Below are the code and all the weights of a small trained network. Each question names an input and a target symbol and asks about switching units off, where a switched-off unit gives its printed mean instead of its output.

import numpy as np


def w(rows, s, z=0):
    codes = np.array(rows[::2]) - 128.0
    scale = np.full(codes.shape[1], s)
    scale[-1] = z or s
    return codes * scale


def norm(h):
    return h / np.sqrt((h * h).mean(-1, keepdims=True) + 1e-5)


def f(y):
    return y / 2 * (1 + np.tanh(0.7978845608 * (y + 0.044715 * y**3)))


def softmax(a):
    e = np.exp(a - a.max(-1, keepdims=True))
    return e / e.sum(-1, keepdims=True)


def log_softmax(a):
    a = a - a.max(-1, keepdims=True)
    return a - np.log(np.exp(a).sum(-1, keepdims=True))


def net(x, mask):
    ids = ['αβδεζθλμξ'.index(c) for c in x.split()]
    T = len(ids)
    res = E[ids] + P[:T]
    u = 0
    for l in range(2):
        r = norm(res)
        for j in range(3):
            rows = slice(2 * j, 2 * j + 2)
            q, k, v = (r @ M[l][rows].T for M in (Q, K, V))
            z = softmax(np.where(np.tri(T) > 0, q @ k.T / 2**0.5, -1e9)) @ v
            o = O[l][rows]
            res = res + np.where(mask[u + j], z, o[:, -1]) @ o[:, :-1]
        u += 3
        y = f(norm(res) @ A[l][:, :-1].T + A[l][:, -1])
        res = res + np.where(mask[u : u + 12], y, B[l][:, -1]) @ B[l][:, :-1]
        u += 12
    return log_softmax(norm(res)[-1] @ U[:, :-1].T + U[:, -1])


Q, K, V, O, A, B = {}, {}, {}, {}, {}, {}
E = w([
[118,135,153,106,109,158,103,125,121,127],'α',
[189,92,121,134,6,76,157,176,153,138],'β',
[176,94,194,111,190,58,194,138,160,104],'δ',
[83,93,154,143,96,131,64,138,134,200],'ε',
[172,117,125,80,122,3,79,165,164,162],'ζ',
[42,155,127,139,171,200,90,73,156,123],'θ',
[157,41,75,164,120,89,200,142,115,132],'λ',
[81,87,186,122,148,221,151,118,118,113],'μ',
[90,74,171,131,102,192,112,168,122,159],'ξ',
],0.002)
P = w([
[154,192,175,248,89,89,76,169,49,2],'0',
[136,36,202,132,202,135,66,211,139,192],'1',
[172,146,124,88,129,187,157,68,154,239],'2',
[61,137,117,76,100,104,173,127,85,116],'3',
[142,81,150,165,143,88,116,227,213,130],'4',
[163,92,60,71,182,156,2,151,10,24],'5',
[64,85,92,90,74,83,174,110,101,123],'6',
],0.0022)
Q[0] = w([
[145,203,124,92,54,153,254,31,184,203],'0.h1',
[115,216,24,64,80,167,142,25,8,69],'0.h1',
[142,145,53,144,186,163,62,99,80,83],'0.h2',
[105,33,126,120,107,70,117,195,127,109],'0.h2',
[119,119,98,134,66,103,158,109,170,117],'0.h3',
[21,116,132,159,113,156,76,192,203,96],'0.h3',
],0.0049)
K[0] = w([
[57,163,193,227,101,136,37,171,48,29],'0.h1',
[56,165,184,139,143,255,60,63,72,200],'0.h1',
[154,193,121,104,168,202,123,53,157,198],'0.h2',
[165,84,108,110,43,49,177,191,167,150],'0.h2',
[145,108,171,115,76,128,135,194,140,112],'0.h3',
[143,56,19,161,117,109,215,134,100,125],'0.h3',
],0.0048)
V[0] = w([
[148,131,84,119,50,71,33,137,119,184],'0.h1',
[105,58,143,151,2,226,150,162,103,126],'0.h1',
[158,118,146,47,72,59,189,168,120,162],'0.h2',
[171,106,101,74,193,149,128,88,124,124],'0.h2',
[130,199,194,112,99,162,90,148,173,129],'0.h3',
[117,116,138,58,71,120,148,128,113,137],'0.h3',
],0.0027)
O[0] = w([
[82,163,114,8,24,105,181,188,141,175,205],'0.h1',
[130,219,89,170,167,161,163,156,3,174,220],'0.h1',
[133,199,209,118,173,175,132,178,126,142,140],'0.h2',
[125,102,164,123,86,141,159,200,147,145,3],'0.h2',
[103,142,194,103,108,152,99,64,128,106,186],'0.h3',
[142,92,114,75,145,119,96,81,131,174,108],'0.h3',
],0.003,0.0014)
A[0] = w([
[83,253,138,137,119,154,104,161,150,71,32],'0.n1',
[215,59,116,127,120,141,151,107,78,166,1],'0.n2',
[184,139,167,80,153,100,182,155,166,161,107],'0.n3',
[69,102,146,71,95,83,218,167,33,124,92],'0.n4',
[122,33,162,93,92,136,88,118,76,93,177],'0.n5',
[68,116,114,74,207,106,132,111,64,135,227],'0.n6',
[46,22,117,96,141,124,133,79,168,91,181],'0.n7',
[228,152,68,178,147,107,98,156,118,156,153],'0.n8',
[174,175,100,141,157,49,43,115,94,164,62],'0.n9',
[105,97,50,167,117,142,142,53,109,121,160],'0.n10',
[131,139,44,138,111,168,212,138,58,86,122],'0.n11',
[225,149,152,18,223,181,119,188,168,98,162],'0.n12',
],0.0028,0.0016)
B[0] = w([
[150,204,150,205,98,134,149,150,152,125,116],'0.n1',
[118,156,197,109,119,191,120,123,187,119,95],'0.n2',
[76,103,73,119,135,138,97,116,137,135,135],'0.n3',
[28,195,169,218,147,23,113,155,117,148,208],'0.n4',
[157,169,48,169,105,51,155,95,179,139,200],'0.n5',
[132,150,105,177,57,106,178,216,163,158,252],'0.n6',
[207,138,75,93,140,34,79,188,153,170,186],'0.n7',
[65,79,135,126,184,229,213,104,169,145,133],'0.n8',
[114,134,164,215,133,199,210,119,130,67,128],'0.n9',
[122,123,156,53,170,146,118,126,216,148,155],'0.n10',
[134,131,199,111,96,45,67,139,123,135,156],'0.n11',
[118,96,97,145,3,165,69,114,184,199,170],'0.n12',
],0.0026,0.0021)
Q[1] = w([
[166,144,71,113,145,113,132,163,103,174],'1.h1',
[123,176,4,98,140,134,134,135,153,164],'1.h1',
[145,65,161,111,78,87,69,124,99,77],'1.h2',
[89,218,78,78,125,112,145,101,106,144],'1.h2',
[102,168,184,103,129,157,171,80,194,197],'1.h3',
[102,75,247,180,135,91,176,141,192,154],'1.h3',
],0.0043)
K[1] = w([
[104,153,106,147,219,118,94,180,112,89],'1.h1',
[107,205,39,139,171,65,127,220,68,153],'1.h1',
[116,57,49,44,153,112,103,84,210,171],'1.h2',
[175,178,153,91,80,53,122,56,52,122],'1.h2',
[203,215,171,214,97,21,97,195,95,4],'1.h3',
[89,77,150,215,132,109,112,243,177,86],'1.h3',
],0.0039)
V[1] = w([
[103,129,107,186,146,97,97,146,124,101],'1.h1',
[84,188,110,142,144,98,101,160,101,77],'1.h1',
[156,145,149,177,103,96,137,110,130,93],'1.h2',
[90,128,195,160,84,143,85,119,128,126],'1.h2',
[221,176,150,138,95,105,187,149,125,68],'1.h3',
[106,184,58,115,111,183,3,107,99,70],'1.h3',
],0.0034)
O[1] = w([
[123,157,121,144,74,135,184,124,147,102,242],'1.h1',
[127,176,166,143,69,187,196,158,150,163,250],'1.h1',
[101,111,166,159,72,138,164,156,36,111,190],'1.h2',
[145,108,185,102,133,72,120,110,65,99,207],'1.h2',
[89,142,103,156,79,157,49,198,145,25,139],'1.h3',
[229,133,68,194,184,3,131,182,170,148,147],'1.h3',
],0.0031,0.0019)
A[1] = w([
[42,188,224,234,73,80,142,170,76,3,6],'1.n1',
[48,147,154,209,102,190,175,176,179,75,151],'1.n2',
[190,159,158,173,93,130,129,173,109,167,158],'1.n3',
[83,184,192,217,157,59,197,112,40,76,73],'1.n4',
[126,209,163,163,151,213,212,146,71,123,184],'1.n5',
[68,224,191,191,37,173,118,219,81,78,28],'1.n6',
[150,61,172,170,174,151,45,18,185,46,120],'1.n7',
[122,120,166,118,42,100,117,201,126,144,141],'1.n8',
[179,124,203,228,193,173,165,78,64,107,46],'1.n9',
[133,195,151,141,100,91,176,185,45,170,189],'1.n10',
[191,89,104,131,197,172,139,15,103,106,76],'1.n11',
[102,142,151,36,57,85,164,61,63,173,137],'1.n12',
],0.0038,0.0015)
B[1] = w([
[65,170,97,179,134,7,165,145,81,214,236],'1.n1',
[69,84,87,209,92,91,188,139,65,158,170],'1.n2',
[141,142,73,127,126,159,167,77,81,39,181],'1.n3',
[105,181,197,114,64,73,129,187,107,156,205],'1.n4',
[204,46,180,86,69,180,137,191,143,124,176],'1.n5',
[154,161,93,245,165,5,183,143,152,111,241],'1.n6',
[78,87,230,187,74,79,77,71,39,22,128],'1.n7',
[95,244,111,119,117,96,84,135,134,78,217],'1.n8',
[129,247,111,56,186,125,35,230,198,94,130],'1.n9',
[108,136,190,122,132,96,128,51,89,83,255],'1.n10',
[77,172,135,250,234,79,141,158,177,178,122],'1.n11',
[42,60,168,129,245,135,97,144,175,245,185],'1.n12',
],0.0033,0.0047)
U = w([
[205,198,33,65,46,164,180,19,68,32,113],'α',
[71,225,100,240,41,31,213,173,70,87,237],'β',
[97,25,205,199,57,129,27,44,122,16,52],'δ',
[30,154,218,35,190,78,142,28,47,222,2],'ε',
[76,167,60,15,39,81,48,197,230,182,114],'ζ',
[203,71,19,197,231,67,154,41,200,199,20],'θ',
[71,22,78,161,48,252,229,184,113,199,211],'λ',
[134,200,154,198,251,199,60,220,175,72,86],'μ',
[239,176,232,42,118,200,191,193,40,96,133],'ξ',
],0.0047,0.00099)

Each question gives the input, a string of symbols that net reads in full, and the target symbol t.
The units are the heads (2 rows each of Q, K, V and O) and the neurons (one row each of A and B). Each row of codes is followed by its name. A weight is (code - 128) times the scale printed after its matrix; where a second scale follows, it is the last column's (O, A, B and U).
mask holds one flag per unit, layer by layer, with each layer's heads first. A switched-off unit (its flag False) gives its mean, the last column of its rows in O or B, instead of its output. The means were averaged over made-up inputs and are rounded, as every weight is.
A unit's drop is (log p(t) with every unit on - log p(t) with that unit switched off) / (log p(t) with every unit on - log p(t) with every unit switched off).
The circuit of an input: a set's keep is (log p(t) with only the set's units on - log p(t) with every unit switched off) / (log p(t) with every unit on - log p(t) with every unit switched off). Starting from the 12 units with the biggest drops (on a tie, the unit counted first), units are removed one at a time, each time the one whose removal leaves the highest keep (on an exact tie, the one counted first), for as long as the keep stays at least 0.8.
circuit, biggest first: the units of the circuit, biggest drop first
most important unit: the unit with the biggest drop
k most important neurons: the k neurons with the biggest drops, biggest first
k most important neurons of layer l: the k neurons of layer l with the biggest drops, biggest first
heads that matter: for each layer, one digit per head in row order, 1 if its drop is at least 0.15 and else 0, layers parted by /
input ε ε λ ξ θ θ ξ, target ε: circuit, biggest first	[1.h3 1.n12]
input θ ε λ ζ λ λ λ, target ε: circuit, biggest first	[1.h3 1.n12]
input α ε λ, target α: most important unit	1.h3
input α β ζ ε θ, target ζ: heads that matter	100 / 000
input θ ξ ε θ μ ε, target ε: heads that matter	100 / 001
input ε ζ β δ ζ β δ, target ε: circuit, biggest first	[1.n12 1.n6]
input β μ ξ ζ δ λ, target ξ: heads that matter	100 / 001
input α ξ λ ζ δ ζ, target λ: heads that matter	000 / 001
input θ β μ θ, target ε: 3 most important neurons	[1.n6 0.n10 0.n7]
input ζ ε θ μ μ, target ζ: heads that matter	100 / 000
input α θ β, target α: 2 most important neurons of layer 0	[0.n6 0.n4]
input δ ξ μ α μ ζ, target μ: heads that matter	100 / 000
input ε α θ μ θ θ μ, target ε: 2 most important neurons of layer 0	[0.n10 0.n1]
input δ α λ μ ξ ζ μ, target ε: circuit, biggest first	[1.n12]
input ζ θ α β θ α, target α: 2 most important neurons	[1.n1 0.n4]
input ε ε α ε θ, target θ: 2 most important neurons	[1.n4 0.n4]
input μ θ ξ ε μ δ, target ξ: 2 most important neurons	[0.n6 1.n5]
input θ ε δ θ, target ε: 3 most important neurons of layer 1	[1.n12 1.n6 1.n1]
input β α θ μ μ ε, target θ: heads that matter	000 / 001
input θ ε ε, target θ: heads that matter	010 / 001
input ε ε ξ ε ζ ζ, target ξ: most important unit	0.h1
input β ξ θ μ δ, target δ: heads that matter	100 / 000
input α θ θ, target α: heads that matter	010 / 011
input ε θ β, target ε: heads that matter	100 / 000
input ε ε ξ δ μ μ, target ξ: 2 most important neurons of layer 1	[1.n5 1.n1]
input ζ ζ δ, target ζ: heads that matter	100 / 001
